Below are the code and all the weights of a small trained network. Each question names an input and a target symbol and asks about switching units off, where a switched-off unit gives its printed mean instead of its output.

import numpy as np


def w(rows, s, z=0):
    codes = np.array(rows[::2]) - 128.0
    scale = np.full(codes.shape[1], s)
    scale[-1] = z or s
    return codes * scale


def f(y):
    return np.maximum(y, 0)


def softmax(a):
    e = np.exp(a - a.max(-1, keepdims=True))
    return e / e.sum(-1, keepdims=True)


def log_softmax(a):
    a = a - a.max(-1, keepdims=True)
    return a - np.log(np.exp(a).sum(-1, keepdims=True))


def net(x, mask):
    ids = ['ΘΛΣΩαζημτ'.index(c) for c in x.split()]
    T = len(ids)
    res = E[ids] + P[:T]
    r = res
    for j in range(2):
        rows = slice(2 * j, 2 * j + 2)
        q, k, v = (r @ M[0][rows].T for M in (Q, K, V))
        z = softmax(np.where(np.tri(T) > 0, q @ k.T / 2**0.5, -1e9)) @ v
        o = O[0][rows]
        res = res + np.where(mask[j], z, o[:, -1]) @ o[:, :-1]
    y = f(res @ A[0][:, :-1].T + A[0][:, -1])
    res = res + np.where(mask[2:6], y, B[0][:, -1]) @ B[0][:, :-1]
    return log_softmax(res[-1] @ U[:, :-1].T + U[:, -1])


Q, K, V, O, A, B = {}, {}, {}, {}, {}, {}
E = w([
[94,154,57,119,147,139],'Θ',
[120,160,173,134,163,113],'Λ',
[138,192,72,110,181,180],'Σ',
[176,147,147,9,22,166],'Ω',
[182,147,58,140,142,114],'α',
[76,106,186,157,95,30],'ζ',
[197,132,152,160,131,68],'η',
[111,122,114,145,118,74],'μ',
[45,162,138,117,148,130],'τ',
],0.013)
P = w([
[129,88,125,137,125,126],'0',
[135,155,108,88,131,89],'1',
[129,123,117,91,128,111],'2',
[132,149,95,120,150,63],'3',
[119,154,110,206,63,176],'4',
[126,250,86,105,75,97],'5',
[125,69,132,131,112,152],'6',
[125,85,131,84,122,131],'7',
[123,126,108,203,98,136],'8',
[124,156,111,106,139,55],'9',
[130,186,133,157,113,108],'10',
[145,35,106,108,127,152],'11',
],0.013)
Q[0] = w([
[127,139,140,201,77,187],'head 1',
[141,254,129,132,81,79],'head 1',
[114,147,100,157,60,139],'head 2',
[138,108,165,155,144,178],'head 2',
],0.039)
K[0] = w([
[136,207,113,36,135,37],'head 1',
[165,97,168,3,18,191],'head 1',
[153,162,138,18,63,115],'head 2',
[108,189,107,171,198,59],'head 2',
],0.026)
V[0] = w([
[165,106,184,164,53,34],'head 1',
[124,183,252,125,178,145],'head 1',
[115,112,139,71,78,131],'head 2',
[14,121,120,121,128,121],'head 2',
],0.027)
O[0] = w([
[109,238,181,69,188,156,254],'head 1',
[198,98,99,61,250,54,108],'head 1',
[183,152,156,122,167,177,157],'head 2',
[150,142,145,226,190,86,183],'head 2',
],0.015,0.0084)
A[0] = w([
[41,70,84,154,28,127,107],'neuron 1',
[159,2,91,242,114,89,111],'neuron 2',
[93,27,10,126,188,105,255],'neuron 3',
[206,77,154,25,176,133,136],'neuron 4',
],0.0091,0.0031)
B[0] = w([
[254,229,101,112,139,84,227],'neuron 1',
[73,83,77,100,191,218,248],'neuron 2',
[170,76,253,173,71,114,218],'neuron 3',
[48,86,76,146,82,27,240],'neuron 4',
],0.0099,0.018)
U = w([
[160,159,113,152,201,131,5],'Θ',
[180,154,114,183,94,122,3],'Λ',
[128,109,97,64,99,172,214],'Σ',
[101,86,103,190,161,179,90],'Ω',
[173,100,152,169,114,86,159],'α',
[142,121,106,159,116,146,44],'ζ',
[61,153,108,252,62,158,219],'η',
[195,98,134,109,129,176,184],'μ',
[117,151,12,210,146,134,45],'τ',
],0.0041,0.0053)

Each question gives the input, a string of symbols that net reads in full, and the target symbol t.
The units are the heads (2 rows each of Q, K, V and O) and the neurons (one row each of A and B). Each row of codes is followed by its name. A weight is (code - 128) times the scale printed after its matrix; where a second scale follows, it is the last column's (O, A, B and U).
mask holds one flag per unit, heads first, then neurons. A switched-off unit (its flag False) gives its mean, the last column of its rows in O or B, instead of its output. The means were averaged over made-up inputs and are rounded, as every weight is.
A unit's drop is (log p(t) with every unit on - log p(t) with that unit switched off) / (log p(t) with every unit on - log p(t) with every unit switched off).
The circuit of an input: a set's keep is (log p(t) with only the set's units on - log p(t) with every unit switched off) / (log p(t) with every unit on - log p(t) with every unit switched off). Starting from all 6 units, units are removed one at a time, each time the one whose removal leaves the highest keep (on an exact tie, the one counted first), for as long as the keep stays at least 0.8.
units of the circuit, in order: the units of the circuit, biggest drop first
k most important neurons: the k neurons with the biggest drops, biggest first
which heads matter: for each layer, one digit per head in row order, 1 if its drop is at least 0.15 and else 0, layers parted by /
input α Λ Λ Λ μ, target α: most important neuron : (neuron 3)
input η Λ μ Λ, target Σ: which heads matter : 01
input μ Λ ζ Λ Ω α Λ ζ μ Θ Λ, target η: which heads matter : 10
input τ μ μ, target Ω: which heads matter : 11
input τ Λ μ Λ η Λ ζ, target α: units of the circuit, in order : (head 1; neuron 2; neuron 4)
input Λ Σ Λ μ, target α: units of the circuit, in order : (head 1; neuron 3; neuron 2)
input τ Λ Λ Λ Λ Λ Λ μ Σ, target α: 3 most important neurons : (neuron 3; neuron 2; neuron 4)
input μ μ Ω Λ Θ η, target Σ: which heads matter : 01
input Λ Θ η Λ Λ Λ Λ Λ α, target α: units of the circuit, in order : (head 1; neuron 3; neuron 4)
input τ Λ ζ μ Λ μ Λ τ, target α: 3 most important neurons : (neuron 2; neuron 3; neuron 4)
input Λ μ η Θ Λ ζ μ, target τ: 3 most important neurons : (neuron 1; neuron 2; neuron 3)
input Σ ζ Λ τ, target μ: 3 most important neurons : (neuron 2; neuron 1; neuron 3)
input Λ Λ η Λ, target α: units of the circuit, in order : (head 1; neuron 2; neuron 4)
input μ Λ Λ ζ η, target α: units of the circuit, in order : (head 1; neuron 3; neuron 4)
input Ω Λ μ μ τ Λ Θ, target Σ: units of the circuit, in order : (head 2)
input Λ ζ Λ α τ ζ, target α: units of the circuit, in order : (head 1; neuron 2; neuron 3)
input η Θ μ Λ ζ, target τ: units of the circuit, in order : (head 1; neuron 1; neuron 2)
input Σ Λ Λ α, target μ: 3 most important neurons : (neuron 2; neuron 1; neuron 3)
input Λ Λ α τ η ζ, target Λ: units of the circuit, in order : (neuron 1; head 1; head 2)
input μ Λ Σ, target η: units of the circuit, in order : (head 1)
input μ ζ Ω Λ α Θ μ Λ τ, target Σ: 2 most important neurons : (neuron 3; neuron 1)
input Λ Λ μ Λ Λ ζ μ Σ, target α: 2 most important neurons : (neuron 2; neuron 3)
input Λ Λ Θ, target α: 2 most important neurons : (neuron 3; neuron 2)
input ζ Λ τ Λ Θ τ, target Ω: 2 most important neurons : (neuron 2; neuron 1)
